Here is a tiny trained network, its code and every weight. The questions are about switching its units off for an input and a class, where a switched-off unit gives its printed mean instead of its output.

import numpy as np


def w(rows, s, z=0):
    codes = np.array(rows[::2]) - 128.0
    scale = np.full(codes.shape[1], s)
    scale[-1] = z or s
    return codes * scale


def f(y):
    return np.maximum(y, 0)


def log_softmax(a):
    a = a - a.max(-1, keepdims=True)
    return a - np.log(np.exp(a).sum(-1, keepdims=True))


def net(x, mask):
    res = np.array(x, float).reshape(1, 8) / 4 @ E
    y = f(res @ A[0][:, :-1].T + A[0][:, -1])
    res = res + np.where(mask, y, B[0][:, -1]) @ B[0][:, :-1]
    return log_softmax(res[-1] @ U[:, :-1].T + U[:, -1])


A, B = {}, {}
E = w([
[51,112,128,71,128,120,128,203,114],'x0',
[148,1,90,128,205,139,223,15,110],'x1',
[128,145,37,190,143,187,202,251,118],'x2',
[157,117,153,202,73,201,98,213,165],'x3',
[55,128,155,135,156,123,132,108,87],'x4',
[66,46,209,121,183,83,214,86,78],'x5',
[38,205,65,233,26,54,211,52,227],'x6',
[252,39,82,162,113,150,170,105,96],'x7',
],0.0056)
A[0] = w([
[143,97,150,20,151,152,74,143,92,229],'neuron 1',
[71,159,69,82,134,197,61,212,97,253],'neuron 2',
[84,105,167,151,74,97,184,84,159,70],'neuron 3',
[134,52,208,153,186,134,171,149,117,225],'neuron 4',
[104,225,132,98,102,156,102,181,99,61],'neuron 5',
[124,136,157,94,82,180,111,119,71,27],'neuron 6',
[193,117,43,141,137,168,116,139,129,91],'neuron 7',
[254,69,126,156,154,156,97,162,130,222],'neuron 8',
[103,186,188,73,78,143,109,213,57,131],'neuron 9',
[133,129,49,232,154,124,173,158,171,235],'neuron 10',
[126,119,163,194,191,88,201,96,168,189],'neuron 11',
[70,110,93,107,43,153,85,210,174,253],'neuron 12',
],0.007,0.003)
B[0] = w([
[127,107,140,161,212,180,199,209,81,240],'neuron 1',
[188,191,149,212,185,167,130,230,163,255],'neuron 2',
[147,81,123,218,98,92,118,103,177,191],'neuron 3',
[54,82,133,117,176,218,220,72,72,224],'neuron 4',
[104,162,233,197,82,58,95,209,170,196],'neuron 5',
[74,106,203,195,182,60,178,33,71,144],'neuron 6',
[201,212,111,194,106,193,130,209,118,191],'neuron 7',
[185,215,74,123,227,218,141,162,64,243],'neuron 8',
[65,151,210,196,159,66,120,165,181,218],'neuron 9',
[73,192,3,137,97,185,207,188,119,241],'neuron 10',
[142,60,32,128,110,165,228,72,138,216],'neuron 11',
[186,249,101,192,217,194,126,239,163,239],'neuron 12',
],0.0057,0.0068)
U = w([
[131,87,157,72,73,61,51,146,95,6],'0',
[153,89,101,87,44,12,180,101,162,110],'1',
[71,154,103,155,131,38,98,59,174,29],'2',
[194,175,61,131,184,203,87,217,167,253],'3',
[95,52,190,73,243,141,169,106,65,218],'4',
[77,85,127,189,18,159,184,86,173,40],'5',
[68,157,59,140,140,99,208,149,133,90],'6',
[69,217,222,160,91,15,69,253,164,21],'7',
],0.0059,0.0032)

Each question gives the input, the list of numbers given to net, and the class t.
The units are the neurons (one row each of A and B). Each row of codes is followed by its name. A weight is (code - 128) times the scale printed after its matrix; where a second scale follows, it is the last column's (A, B and U).
mask holds one flag per neuron, in row order. A switched-off neuron (its flag False) gives its mean, the last column of its row in B, instead of its output. The means were averaged over made-up inputs and are rounded, as every weight is.
A unit's drop is (log p(t) with every unit on - log p(t) with that unit switched off) / (log p(t) with every unit on - log p(t) with every unit switched off).
The circuit of an input: a set's keep is (log p(t) with only the set's units on - log p(t) with every unit switched off) / (log p(t) with every unit on - log p(t) with every unit switched off). Starting from all 12 units, units are removed one at a time, each time the one whose removal leaves the highest keep (on an exact tie, the one counted first), for as long as the keep stays at least 0.8.
units of the circuit, in order: the units of the circuit, biggest drop first
most important unit: the unit with the biggest drop
top k neurons: the k neurons with the biggest drops, biggest first
drop of u: that unit's drop, to one decimal
input [0,-3,2,3,7,-4,-1,2], class 7: units of the circuit, in order	neuron 5; neuron 11
input [-6,-7,4,-1,0,4,-5,-2], class 7: most important unit	neuron 9
input [-6,-3,3,0,6,-2,7,0], class 5: units of the circuit, in order	neuron 8; neuron 2
input [8,-7,-1,3,-2,-1,-1,4], class 7: units of the circuit, in order	neuron 9; neuron 5
input [-6,-6,5,-8,6,-4,2,-1], class 7: units of the circuit, in order	neuron 5; neuron 8; neuron 11
input [-3,4,3,3,6,2,-4,4], class 4: top 3 neurons	neuron 4; neuron 12; neuron 2
input [1,-2,2,0,3,4,6,8], class 5: units of the circuit, in order	neuron 8; neuron 12; neuron 3
input [-4,-4,6,3,6,5,3,6], class 5: top 3 neurons	neuron 2; neuron 12; neuron 1
input [7,-2,-4,-4,-7,6,7,-4], class 5: top 2 neurons	neuron 3; neuron 11
input [0,-3,6,4,8,-2,-3,-8], class 7: top 2 neurons	neuron 5; neuron 9
input [4,-3,7,8,-1,5,-1,-7], class 7: top 2 neurons	neuron 9; neuron 5
input [3,-7,-2,-7,-8,-4,-4,-4], class 7: top 2 neurons	neuron 5; neuron 9
input [-8,1,4,1,4,3,-8,3], class 4: top 2 neurons	neuron 4; neuron 12
input [6,1,-1,8,-1,5,-7,1], class 4: most important unit	neuron 4
input [-6,-6,0,0,2,-2,-5,-5], class 7: drop of neuron 5	0.1
input [-5,2,-6,-3,6,-5,0,-2], class 2: drop of neuron 4	0.2
input [-4,7,-3,8,-3,0,-6,-5], class 4: drop of neuron 2	0.1
input [3,2,-1,0,5,-3,-8,-1], class 4: drop of neuron 7	0.1
